Here is a tiny trained network, its code and every weight. The questions are about switching its units off for an input and a class, where a switched-off unit gives its printed mean instead of its output.

import numpy as np


def w(rows, s, z=0):
    codes = np.array(rows[::2]) - 128.0
    scale = np.full(codes.shape[1], s)
    scale[-1] = z or s
    return codes * scale


def norm(h):
    return h / np.sqrt((h * h).mean(-1, keepdims=True) + 1e-5)


def f(y):
    return y / 2 * (1 + np.tanh(0.7978845608 * (y + 0.044715 * y**3)))


def log_softmax(a):
    a = a - a.max(-1, keepdims=True)
    return a - np.log(np.exp(a).sum(-1, keepdims=True))


def net(x, mask):
    res = np.array(x, float).reshape(1, 2) / 4 @ E
    u = 0
    for l in range(2):
        y = f(norm(res) @ A[l][:, :-1].T + A[l][:, -1])
        res = res + np.where(mask[u : u + 12], y, B[l][:, -1]) @ B[l][:, :-1]
        u += 12
    return log_softmax(norm(res)[-1] @ U[:, :-1].T + U[:, -1])


A, B = {}, {}
E = w([
[163,68,238,141,168,217,51,145,106,69,129],'x0',
[151,194,120,66,1,227,114,158,118,71,132],'x1',
],0.0082)
A[0] = w([
[228,97,124,144,143,250,67,166,136,91,134,95],'0.n1',
[171,78,160,146,127,254,69,137,108,22,140,125],'0.n2',
[74,134,155,60,65,152,98,157,137,86,142,140],'0.n3',
[112,65,124,155,224,104,93,79,129,117,136,85],'0.n4',
[122,191,82,108,181,148,178,120,108,152,130,57],'0.n5',
[186,116,115,101,58,130,87,120,90,116,117,98],'0.n6',
[62,145,149,140,120,133,145,149,138,69,122,159],'0.n7',
[86,142,160,165,121,106,113,110,136,141,120,5],'0.n8',
[125,137,124,143,148,156,160,112,143,109,162,103],'0.n9',
[145,107,189,71,118,210,129,144,80,9,101,173],'0.n10',
[92,189,128,104,171,99,98,118,113,135,101,2],'0.n11',
[167,111,134,161,117,187,144,138,74,78,169,30],'0.n12',
],0.009,0.0035)
B[0] = w([
[52,120,166,119,96,144,96,59,176,119,153,221],'0.n1',
[32,135,206,58,67,179,89,110,181,131,154,252],'0.n2',
[175,99,119,173,200,164,126,109,79,121,112,188],'0.n3',
[205,137,103,107,146,91,159,162,61,132,125,190],'0.n4',
[99,72,131,138,93,150,90,40,124,116,165,148],'0.n5',
[156,105,137,133,185,106,128,133,50,140,114,164],'0.n6',
[148,79,108,109,169,147,104,163,157,159,127,138],'0.n7',
[152,179,112,133,125,121,117,178,154,92,117,123],'0.n8',
[94,153,149,145,120,125,150,128,88,101,100,125],'0.n9',
[97,129,217,84,190,101,72,179,167,1,195,239],'0.n10',
[159,147,146,160,109,113,121,106,156,76,103,125],'0.n11',
[175,179,127,113,173,78,81,107,130,134,162,161],'0.n12',
],0.0091,0.014)
A[1] = w([
[210,158,76,195,137,95,142,204,107,81,81,4],'1.n1',
[166,118,82,113,226,115,91,70,170,156,148,9],'1.n2',
[201,138,101,116,61,168,175,182,178,29,194,71],'1.n3',
[254,203,123,87,119,193,74,199,107,29,59,47],'1.n4',
[87,209,227,60,110,142,126,115,186,62,92,175],'1.n5',
[155,97,150,233,219,46,129,144,93,144,50,60],'1.n6',
[154,43,129,178,237,162,111,237,80,129,104,75],'1.n7',
[108,190,44,137,145,199,146,122,59,92,57,159],'1.n8',
[91,169,198,161,130,178,16,180,241,103,136,90],'1.n9',
[127,95,99,178,142,166,181,155,121,227,27,136],'1.n10',
[213,118,112,75,156,76,185,155,97,180,101,52],'1.n11',
[18,149,101,141,129,53,126,104,239,165,81,110],'1.n12',
],0.0076,0.003)
B[1] = w([
[95,149,133,171,94,114,168,101,122,63,203,159],'1.n1',
[130,195,87,137,126,201,172,122,171,150,121,137],'1.n2',
[188,172,138,151,188,190,125,90,138,179,98,136],'1.n3',
[127,172,199,235,193,128,246,178,174,54,142,160],'1.n4',
[167,84,50,70,217,106,111,179,80,100,200,254],'1.n5',
[204,177,70,174,122,206,151,170,88,158,138,189],'1.n6',
[40,135,141,120,92,76,125,82,211,141,89,174],'1.n7',
[151,127,105,110,184,146,45,133,206,167,79,156],'1.n8',
[116,55,156,5,163,71,178,172,34,48,202,253],'1.n9',
[93,130,143,91,9,169,91,133,83,137,147,152],'1.n10',
[149,92,96,126,32,140,142,111,79,73,171,188],'1.n11',
[89,96,254,117,131,100,119,170,148,74,122,174],'1.n12',
],0.0082,0.0099)
U = w([
[13,85,170,105,62,75,137,94,179,143,120,128],'0',
[76,156,128,127,148,140,71,199,88,176,73,4],'1',
[94,155,133,134,145,141,71,164,116,178,105,24],'2',
[186,188,104,201,225,196,141,145,180,123,90,118],'3',
[173,112,75,164,71,97,201,125,47,160,168,146],'4',
[132,149,56,61,71,185,57,79,151,219,63,145],'5',
[117,75,177,6,215,140,85,164,70,81,204,148],'6',
[171,93,164,181,192,108,108,125,97,218,99,102],'7',
],0.016,0.014)

Each question gives the input, the list of numbers given to net, and the class t.
The units are the neurons (one row each of A and B). Each row of codes is followed by its name. A weight is (code - 128) times the scale printed after its matrix; where a second scale follows, it is the last column's (A, B and U).
mask holds one flag per neuron, layer by layer. A switched-off neuron (its flag False) gives its mean, the last column of its row in B, instead of its output. The means were averaged over made-up inputs and are rounded, as every weight is.
A unit's drop is (log p(t) with every unit on - log p(t) with that unit switched off) / (log p(t) with every unit on - log p(t) with every unit switched off).
The circuit of an input: a set's keep is (log p(t) with only the set's units on - log p(t) with every unit switched off) / (log p(t) with every unit on - log p(t) with every unit switched off). Starting from the 12 units with the biggest drops (on a tie, the unit counted first), units are removed one at a time, each time the one whose removal leaves the highest keep (on an exact tie, the one counted first), for as long as the keep stays at least 0.8.
circuit, biggest first: the units of the circuit, biggest drop first
top k neurons: the k neurons with the biggest drops, biggest first
top k neurons in layer l: the k neurons of layer l with the biggest drops, biggest first
drop of u: that unit's drop, to one decimal
input [-7,-8], class 4: circuit, biggest first -> [0.n2, 0.n10]
input [-4,-1], class 0: top neuron -> [0.n10]
input [-5,3], class 5: top 3 neurons -> [0.n10, 0.n2, 0.n1]
input [-3,7], class 3: top 2 neurons -> [0.n2, 0.n1]
input [-5,2], class 0: top 2 neurons -> [0.n10, 0.n4]
input [-8,-5], class 0: top 2 neurons in layer 0 -> [0.n3, 0.n6]
input [-5,1], class 0: top 3 neurons -> [0.n10, 0.n2, 1.n5]
input [-3,6], class 3: top 2 neurons -> [0.n2, 0.n1]
input [-2,2], class 5: top 2 neurons -> [0.n10, 0.n2]
input [-6,8], class 3: top 2 neurons -> [0.n2, 1.n4]
input [-5,6], class 3: top 2 neurons in layer 1 -> [1.n4, 1.n8]
input [-1,2], class 3: top 3 neurons in layer 0 -> [0.n2, 0.n1, 0.n3]
input [-3,0], class 0: top 4 neurons -> [0.n10, 0.n2, 1.n5, 1.n9]
input [-5,-7], class 4: top neuron in layer 0 -> [0.n2]
input [-7,4], class 5: top 3 neurons -> [0.n10, 0.n1, 0.n2]
input [-3,4], class 3: top 3 neurons -> [0.n2, 1.n4, 0.n1]
input [-3,1], class 0: top 4 neurons in layer 0 -> [0.n10, 0.n3, 0.n4, 0.n2]
input [-6,-6], class 4: top 2 neurons in layer 0 -> [0.n2, 0.n1]
input [-2,1], class 5: top 2 neurons in layer 1 -> [1.n9, 1.n5]
input [-8,6], class 5: top neuron in layer 0 -> [0.n10]
input [-3,-1], class 0: top 3 neurons in layer 0 -> [0.n10, 0.n2, 0.n3]
input [-4,0], class 0: drop of 0.n10 -> 1.2
